Here are made-up things, facts about them, and rows of numbers that follow some of those facts. Name the thing behind each unnamed row.

How the things are related:
κ: belongs to class; ρ: refers to; Π: is of sort
bapon κ:e ρ:drolin,dripir Π:i
basa κ:b ρ:drolin Π:i
beger κ:a ρ:rubon,zetim Π:h
benum κ:f ρ:pidek,driflon,brebrum Π:h
bilil κ:d ρ:visam Π:h
bipi κ:f ρ:druplim Π:h
boku κ:f ρ:destik Π:h
bratrin κ:b ρ:fute,brepler Π:i
brebrum κ:b ρ:zala Π:i
bredre κ:f ρ:skisel,faklem,nuba Π:h
brepler κ:b ρ:debrus Π:i
brobrik κ:f ρ:rupon,flobrin,pidek Π:h
brodrol κ:g ρ:skudan Π:i
brubrala κ:a ρ:zala,druplim Π:i
bruple κ:d ρ:nedras,kiklo Π:h
datra κ:b Π:h
debrus κ:f Π:h
dema κ:g ρ:noplas,dunovum,grisu,staklu,tunastu Π:h
destik κ:b ρ:brebrum Π:h
dotrik κ:a ρ:gudal,pluskam Π:i
dralegras κ:f ρ:tofli,destik Π:i
dregrimi κ:d ρ:fatrin,staklu Π:i
drekorek κ:f ρ:kiklo,zetim,ropo Π:i
drestil κ:f ρ:tuster,mabukem Π:i
dribrum κ:e ρ:motru Π:h
driflon κ:c ρ:sotrus,kibrim,mabukem Π:h
dripir κ:e ρ:brebrum Π:i
drobu κ:b ρ:roletik,drekorek,nugrel Π:h
drolin κ:b ρ:tuva Π:i
drukem κ:g ρ:pidek Π:i
druplim κ:b ρ:seklik Π:h
duder κ:f ρ:nedras,destik Π:i
duko κ:g Π:i
dunovum κ:b Π:i
dutrik κ:a ρ:drekorek Π:h
faklem κ:d ρ:motru Π:i
fastotrin κ:e ρ:mustor,datra Π:i
fatrin κ:b ρ:pidek Π:i
fefi κ:f ρ:seklik Π:i
fidrik κ:a ρ:tukim,trastes,gravo Π:i
flebimu κ:c ρ:ropo Π:i
flebren κ:f ρ:gudal,zetim Π:i
flikon κ:d ρ:pluskam Π:i
flimak κ:e ρ:faklem,motru Π:h
flivu κ:c ρ:lener Π:i
flobrin κ:g ρ:pluskam Π:h
fofiban κ:a ρ:grise,pluskam Π:i
fone κ:e ρ:lusa Π:h
fova κ:g ρ:toklir,tudur,kages Π:h
fovi κ:c Π:i
fute κ:g ρ:pidek Π:i
futum κ:d ρ:plozami Π:i
ganor κ:a ρ:klustil,tremus Π:i
gapon κ:b ρ:bruple,benum Π:i
gezol κ:a ρ:trabruvi Π:i
gibrites κ:e ρ:drolin,plozami,lamu,zatek Π:i
giger κ:b ρ:kasu,fovi Π:h
giskil κ:d ρ:drobu,brebrum Π:h
graklil κ:g ρ:mebrik,fofiban,lener Π:h
gravo κ:d ρ:bipi,flebimu Π:i
gresaplem κ:a Π:h
greskul κ:c ρ:gristus,fovi Π:i
grigis κ:f Π:h
grise κ:d Π:h
gristus κ:c ρ:tukim,zetim,pidek Π:i
grisu κ:f ρ:zavi Π:i
gropo κ:g ρ:vunek,nisom,kibrim,pluskam Π:h
grufer κ:c ρ:kiklo Π:i
gruplam κ:g ρ:zusis,seklik,nisom,suso Π:i
grustus κ:a ρ:seni Π:h
gudal κ:g ρ:kibrim Π:i
guplo κ:a ρ:seplal,skelor Π:i
kages κ:b ρ:kletramel,trabruvi,ropo Π:h
kasu κ:f ρ:mabukem,pluskam Π:i
kibrim κ:b ρ:pidek Π:h
kiklo κ:e ρ:drukem Π:h
klelafum κ:b ρ:muta,bipi,drobu Π:h
kleplo κ:c ρ:druplim,duko Π:i
kletramel κ:f ρ:vaflek,zetim Π:i
klezu κ:f ρ:fatrin,truzoklal Π:h
klima κ:a ρ:drukem Π:i
klustil κ:a ρ:skodril Π:i
komitro κ:g ρ:fofiban Π:h
lamu κ:d ρ:graklil Π:i
leklum κ:f ρ:zetim Π:h
lener κ:f ρ:kiklo,sotrus,motru Π:h
liklil κ:f Π:i
likluk κ:e ρ:kletramel,bratrin Π:h
lobram κ:a ρ:dregrimi Π:h
lusa κ:c ρ:nisom Π:h
luton κ:g ρ:dregrimi Π:i
mabukem κ:g Π:h
makler κ:e ρ:pidek Π:h
mebrik κ:f Π:i
medrim κ:f ρ:nuba Π:i
medu κ:c ρ:rono,flebimu Π:h
motru κ:g ρ:grise,kibrim Π:h
mustor κ:f ρ:driflon,vize,leklum Π:i
muta κ:a ρ:drekorek,skodril Π:h
nasker κ:g ρ:seklik,duko Π:i
nedras κ:e Π:h
nekos κ:a ρ:lamu Π:h
nisom κ:f ρ:trivum Π:i
noplas κ:a ρ:tumok Π:h
nuba κ:e ρ:druplim Π:i
nugrel κ:g Π:i
pesik κ:a ρ:veru,flebren,fefi Π:h
piba κ:f ρ:trabu,drolin,nasker Π:i
pibrul κ:a Π:h
pidek κ:a Π:i
pletek κ:a ρ:rubon Π:h
plovi κ:f ρ:motru Π:i
plozami κ:e ρ:fatrin Π:i
pluder κ:b ρ:viga,dunovum,gresaplem Π:i
pludor κ:b ρ:tukim,pibrul,grisu Π:i
pluskam κ:c ρ:drukem,grise,pidek,kibrim Π:h
pogol κ:f ρ:gruplam Π:h
ratok κ:e ρ:zusis Π:h
redil κ:f ρ:drukem,gudal Π:h
ridum κ:e ρ:pibrul Π:h
rifatra κ:a ρ:basa,tirur Π:i
roletik κ:c ρ:zala,zetim Π:i
rono κ:d ρ:kiklo Π:h
ropo κ:d ρ:kiklo,kibrim Π:i
roskun κ:d ρ:triboska,vunek Π:h
rubon κ:e ρ:kiklo,grise Π:h
rubrir κ:a Π:h
rupon κ:c Π:i
ruskom κ:b ρ:skodril,pluskam,vize Π:h
salen κ:b ρ:roletik,nasker,ruskom Π:h
sefu κ:c ρ:mebrik,nasker,ratok Π:h
seklik κ:f ρ:rubon,fofiban Π:h
seni κ:d ρ:skodril Π:i
seplal κ:a ρ:trobren,zavi,skegis Π:h
skasken κ:d ρ:drukem Π:h
skedal κ:b ρ:lusa Π:h
skefluk κ:a ρ:pidek Π:i
skegis κ:a ρ:vaplur,pidek,rubrir Π:i
skelor κ:a ρ:pibrul,lener Π:i
skeplim κ:a ρ:rubrir Π:h
skezar κ:f ρ:skeplim,mabukem,skedal Π:i
skipli κ:c ρ:grustus Π:i
skisel κ:b ρ:lener Π:i
skodril κ:c ρ:lener Π:h
skudan κ:g Π:h
skurol κ:d ρ:kletramel,dripir,truzoklal Π:i
sotrus κ:c Π:h
stabir κ:c ρ:trobren Π:h
staklu κ:a ρ:seklik,zala Π:h
stetuk κ:b ρ:dregrimi,fovi Π:h
stizul κ:f ρ:zafe,motru Π:i
stusta κ:e ρ:ganor,grisu,driflon Π:i
suso κ:e ρ:gudal Π:i
tidrigro κ:e ρ:viga,noplas Π:h
tirur κ:d ρ:gresaplem Π:i
tofli κ:a ρ:tuster,kiklo Π:h
toklir κ:c ρ:flobrin,bruple Π:i
trabruvi κ:f ρ:roletik,tuva Π:i
trabu κ:b Π:h
trastes κ:g ρ:zetim,klima Π:h
tratrar κ:b ρ:bipi,drobu,vubrok,basa Π:i
treden κ:d Π:h
tremus κ:g ρ:dregrimi,pidek Π:h
triboska κ:g Π:h
tripar κ:b ρ:mebrik Π:h
tripom κ:e ρ:suso Π:i
trivum κ:f ρ:rubon Π:h
trobren κ:d ρ:gudal Π:h
trole κ:c ρ:vaflek,fatrin,destik Π:h
truzoklal κ:g ρ:pluskam Π:i
tudur κ:a ρ:skudan Π:i
tukim κ:d Π:h
tumok κ:a ρ:drolin Π:i
tunastu κ:e Π:h
tuster κ:a ρ:pibrul Π:h
tuva κ:e ρ:fatrin,pibrul,nugrel,suso Π:i
vaflek κ:f Π:i
vaplur κ:d ρ:drukem,grigis Π:i
vegros κ:d ρ:vaplur Π:h
vekles κ:f Π:i
veru κ:e ρ:seklik Π:h
vetatron κ:c ρ:grigis,liklil Π:i
viga κ:g ρ:rubon,grigis,leklum Π:h
visam κ:c ρ:tukim,fovi Π:h
vize κ:a ρ:drukem,rubon Π:i
vubrok κ:d ρ:lamu Π:h
vunek κ:f ρ:redil,pidek,dutrik Π:i
zafe κ:g ρ:drukem,nisom Π:i
zala κ:b Π:i
zatek κ:b ρ:seklik,nisom,drestil Π:h
zavi κ:a ρ:zala,kibrim Π:h
zetim κ:a ρ:kibrim Π:h
zisigrol κ:c ρ:zala Π:i
zudak κ:d ρ:roletik Π:i
zugro κ:d ρ:zetim Π:i
zusis κ:e ρ:drukem,mebrik,pluskam Π:i
zuste κ:b ρ:kibrim,stusta Π:i

Named rows:
[-13  -3  -3   3  -5   4  20 -10   0  -2  -4 -13  20 -18  12 -15  -2  11
  -7   3   0  -2   0  -2 -13  -1  -6 -14  -7  -4  -1   5  -6   0  -5   7
  -2  -3   1  -5   6  -2  -9  -1] : lusa
[ -8  -2  -1  -2  -8  -6  -7  -8  -3   1  25  -1  -5 -16  -6   2  -7   1
  -7   1   4   5  -1  11 -12  -2  -6   9  -4  -8  -2  -1  -5  -1 -10   3
  -3  -5  -2   1  24  -4  -8 -11] : ridum
[  2  -1  -2   1  26   6  -8  14  -6  -1  -8  13   0   6   7 -13  -2  -7
  -7  -2  25  -3  -1  -4  10  -2  -7   3   8  -7  -3  -2  -2  -1   5  -1
  -3  -2  -3  -6  -1  -4   0 -12] : tratrar
[ 11  -2  -1   0  -8  -5  -8  -9   7  -3  33  -7  -2 -18  -9  27  -5   4
  -6  -4   1  -2   1 -12   7  -1   0   0  18  -5  -1  -2  -3  -3 -10   7
  -2   4   0  -7   7   6   2 -11] : nedras
[ -6  -2  -3  -2  -8  -6  -8  -7  -2   1  24   3  -6 -13   0  -1  -6  -2
  -8   7   3   8  -2  18 -12  -2  -7   3  -7  -8  -2  -1  -2  -1 -10   4
  -3  -4   0   2  25  -4  -9 -12] : bapon
[  7  -1   0  -2  -8   1  -8  19  -6   1  -9   2  -6  18  -8 -13  -5  -9
  15  -4  -7   1  -2   0  -4  -2  -8   6   1  -8  -3  -1   7  -2  -2  -8
   6   0  -2  12  -5  -4   9 -11] : muta
[15 -1  0  0 -8 -5 -7 15 -6 -1  8 18 -5 16 -7  2 -6 -8 16 -4 -3  9 -2  8
 -7 -1 -6 14 -8  1 -1 -2 -5 -2  3 -3 -3  6  3 15 13 -5 -9 -9] : trabruvi
[-17  -1  -2  -1  -7  29  47  -9  63  -2  -2 -10  30  21  23   4  27  46
  -7  -1   6  -2   0   4 -13  -1   2 -12  -8  15   1  -1  34  13   8  12
  -3  -2  -1   2  -8  60 -12  15] : drukem
[-14   0  -3   6   0  -6   2  -3  -4   3 -10   5   3 -15   2  17  -7   6
  -5  26  -9  -2  -2  20 -12  -2  -4 -13  -8  15  -1  -1  -6  -2 -10 -12
  -4  -4   7  -7  -5  11 -11  18] : nasker
[ -7  -1  -2   1  -4   4  13  -9   4  -2   6 -14  16 -17   5 -15  -2  11
  -6  -1   0  -1   1  -6 -12  -2  -6 -10  -6  -6  -3   5  -5  -1  -1  12
  -2  -4   0  -6  11  -3  -5  -4] : sefu
[-17   0  -3   9  -8  -6   0  15  -4  10 -10  30  -5 -14   8  37  -1  -7
  27  21  -7  -2   0  25 -11  -1  13  -8  -6  48  -2  -1  -4  -1  -9 -14
  -3  -3  15  -6 -10  -2 -13  23] : seklik
[ 21  -1   4   0  -7  -6  -6  -4  -4  -3  21   1  -7   9  -9  33  10  -9
  -6  -4  -4  -3  -1 -12  12  14  20  17  10  23  -2  -2  -2  -3   2  -1
  -2  16   5  -6  -3  -3   1  -4] : debrus
[  5  -2  -3   4   3  -1   9  -9  -1  -2  -6 -12   3 -17   1 -11  -5   8
  -7   6  -8  -2   4   3  -3   0  -7 -15  -9   0  -3   4  -5  -1   0  13
  -3  -5  -1  -5  14   1  -7  16] : zisigrol
[-12  -2  -2  -1  -7   7  17  17  -5   4 -12  -2   1 -10  -9 -10   1  -8
  18  -3   0  -3  -2  -6   3  -2  -6   0   0  -7  -2  -1  -3  -1  -4 -12
  -2  -6  -4  21  -9  -5   6 -12] : tofli
[-18  -3  -2  -1  17  15   6  -9  30  -3  12 -10  -2  33  -3  24   1  28
  -7  -4  -9  20  -1  22 -10  -2  -4   6  -6  17  -3   2  34  -2  17  11
   5   4  -1   1   4  40 -13  16] : tremus
[  7   0  -1   1  -7   5   3  -3  -7  -2 -10 -14  -4   1  -4 -13  -5  -5
  -3  -5  -8   5   0   3 -10  -1  -8 -11  -5  -7  -3   0   1  -2   9   0
   7  -6   3  -5  -4  -4   9   6] : giskil
[ 37  -1   0  11  -8   4   2 -10  -5  -2 -12  -8  -8 -15  -6 -13  -7  -8
   3  -4  -7   2   8   3  27   2  -5 -14  -5  -8  -1  -2  -6  -2  24  16
  -3   8  -2  -4  -6  -3  16  27] : zugro
[ 26  -2  -3   6  -8  -1   0   7  -6   0 -11  19  -8  -8  -4  -6  -6  -7
  21  -3 -10  -3  -1   5  23  -1  -7 -14  -7  -8  -1   1  -5  -2   2  -3
  -3   0  -1   3  -9  -5   6   8] : beger

Which thing is each row?
No name comes twice in this set of rows, the named rows included.
[-18  28  10   0  -6  -6   7  -7  -5  11 -12 -15  -6 -17  -9   6   2  30
  -6  -4  -8  -4  -3  -8  18   1  47  23  -6  -4  52   3   4  -1 -10  -5
   5  -5  -2   6  -9  -1   6  21] => motru
[-11  16   3  -3  -2  -2  16  -6  10   0   1 -15   2 -16  -5 -14   3  24
  -7  -4  -9  -1   4  -9  10   1   5  -9  -9  -4  10  11  -5  -2  -7  18
   1  -6  -4  -6   2  -1  -2  22] => driflon
[-16  -2  16  -2  -8  -2  38  -6  61  -3  11 -14  24 -17  61 -14  35  53
  -5   1  -2  -3   8 -12 -12  -3  48 -11  -9  -6  -2  24  17  34  -8  19
   0  -6  -4  -4  -6  20 -10  50] => pluskam
[  1  -2  -3   0  -1   9   4   2  -6  -2  -6 -12  -4  17  -2  -8  -5  -4
  -4  -5  -7  12  -2  14 -12  -1  -8  -7  -3  -2  -2   3  14  -2  14  -2
  14  -6   6  -3   0  -1  -1   5] => dregrimi
[-17  11  -4   0  73  31   4   4  50  -2   9   5   6  59  15  26  18  20
  -7  -4  13   6   0  18  12  -1  -8  13  14  27  -2   7  50  -1  29  11
   4  31  -4  -5  -5  35 -12   6] => fatrin
[ -6  23   2  -3  29  -2  -6 -10  -5   0 -12   3  -5 -10   2  -7   2  -2
  -5  -3   6  -2   1  -9  39  -3  -4   1  -3  -6  10   1  -1  -1  -8   2
  -2   2  -3  -6  -9  -5   3   5] => zuste
[-14  -2  -3   5  -8  -5  -7  15  -3   8 -11  27  -7  -3   2  43  -3  -7
  24  28  -8  -3   0  29 -12  -1  10   0  -7  50  -2  -1  -6  -2  -9 -15
  -4  -4  16  -7  -8  -1 -13  24] => fefi
[-14   0  -3   8  -6  -6   2  -5  -4   2 -13   3   3 -14  10   0  -5   4
  -5  24  -8  -3  -1  17 -12  -2  -4 -13  -8   4  -1  -2  -6  -2 -10 -11
  -3  -4   7  -7  -7   6 -10  13] => gruplam
[-18  -3  -2   0  23  19  14 -10  48  -2  10 -12   0  38  -3  35  10  39
  -7  -4  -9  18   0  23  -9  -2  -2   3  -5  26  -1   4  40  -1  18  14
   3   9  -2   1  -3  55 -12  29] => fute
[-17   5   0  -3  -7  19  47  -9   0  -2 -10 -15  33 -15  -9 -16   3  19
  -7  -2  16  -2   1 -10  -5   0  -6 -11  -5  -7  -1  -1  -6   0   4  11
  -1  -4  -3  -2   4  -4  -6 -12] => grufer
[  2  -1  -2   1  18   3  -5  -6  39  -1   8 -10  -2  56 -10  54  30  12
  -8  -2  -8  -3   4 -12  25   0   4   2  27  41  -1   5  -1  -2  20   5
  -1  41   0  -6  -8  43  -8  26] => pidek
[ 16   3  -3   7  42  -1  -9   5  -5  -1 -12  22  -6   3   7   1  -5  -8
  -4  11   4  -2   0   7  24  -2  -7  -9  -6  -1  -2  -2  -5  -2   3  -2
  -3  -2  -5  -6   0  -5  -3   0] => brebrum
[-18  -2  -2   5   7  -5  -1  -7  -6  12 -11  18   3 -17  12  39  -7  10
  -8  46  -7  -3  -1  40 -12  -2  -5 -13  -7  19   0  -1  -5  -2  -7 -13
  -3  -3   8  -6  -1  11 -13   7] => veru

Now the same things, written a new way:
Known rows:
[ -3   8  12  51   9  -9 -10 -51 -46  17  -2  33  10   2] : klelafum
[-10  22  -9  26 -13  10  -8  -5  -6  21 -13  21  -3  -5] : muta
[ 36  -6   9  42   6 -16  -4 -45 -16   2 -11   2   7  11] : gapon
[ 13   0  -9  30 -16 -31 -12  -4  20 -19 -22 -10  14   2] : bruple
[ 20  -7   0 -20  13  13  11 -22  -8   8  10  -1  -1 -16] : stabir
[ -2   3 -13 -16   2 -16   1  -1  26 -20  -8 -34   6   0] : trobren
[ 17   6 -18 -23  10  18   9 -25  19  22  -5 -18  -7  22] : skegis
[ 25  -9  13  15 -14   8  -8  50   2 -37  -2   9 -14  -5] : skudan
[  4   5  11 -27   0  19 -10  49 -14  -3   8 -18 -36 -55] : motru
[ -6  12 -19  13  -1  17   1 -27  -2  32  -9  12   0   4] : beger
[-27  -2   6 -27   2   0   8  45 -11 -27  -1 -16 -14 -19] : rubon
[-43   2   5 -20  -8   3  -7  54   4   6  16 -20 -12 -13] : seklik
[ 24  -3   4   0  15  -1  11 -52 -22   6  -5 -10  -1   3] : zuste
[ 57 -16   6  37  -7   9 -10 -34  -3  21   0  33  12 -16] : fova
[-17  25 -15  12  -8  -1  -8   0 -14  10 -15  10 -16  -9] : grustus
[  5   1 -12 -47  14  31  17 -30 -12   0  11  17   0  -7] : vetatron
[ 20 -14  31  48 -14 -37 -12  33 -10 -41   2  -2  -7  35] : destik
[-24   8 -12  11  -6   2  -8 -12  -2  40   2  18  17  -7] : nekos

Which thing is each row?
No name comes twice in this set of rows, the named rows included.
[  0 -10  25  11 -10 -28   0  49  11 -52 -21  -2  -3   5] => nedras
[-10 -20  13 -11   2 -15  14  -8  -1  20   6  -3  22 -13] => tripom
[ -6   6 -18 -17 -12  -4  -8  34  25 -69  -8 -17 -13  39] => tukim
[ 41 -18  13  23 -10   1  -1   2   5 -10  -9   4  15  -8] => toklir
[-14  18 -14 -41   9  13   3  51  10 -40  10 -27 -40  35] => grigis
[ -9 -18   3 -32   6  -4  12 -13  12  24  10 -15  10 -19] => fone
[ 33 -10  -6  19   3  -6   9 -41  19  44 -11  -8   8   9] => brobrik
[  0  14 -13   4  26  20  10 -60 -41  -6  12  19   2  34] => pluder
[-32   6  26   7   0 -15 -16  38 -35 -19  11  -7 -15  -9] => druplim
[-20  20  -1  -3   4  -6  -9  26 -13  11  -7 -10 -31 -29] => lener
[-25  -9  23  21  -6 -16 -13  37 -10 -39  17   2   8  23] => drolin
[ 10   5 -21 -21  17  56  17 -49 -17  15  22  55  14   9] => dema
[ -8  15   9   8   1 -17 -10  -9 -44   5  -3  -5 -23 -26] => skisel
[ 24  -4   4  38  -9 -20  -5  17  20 -13  -8   5   2  35] => kletramel

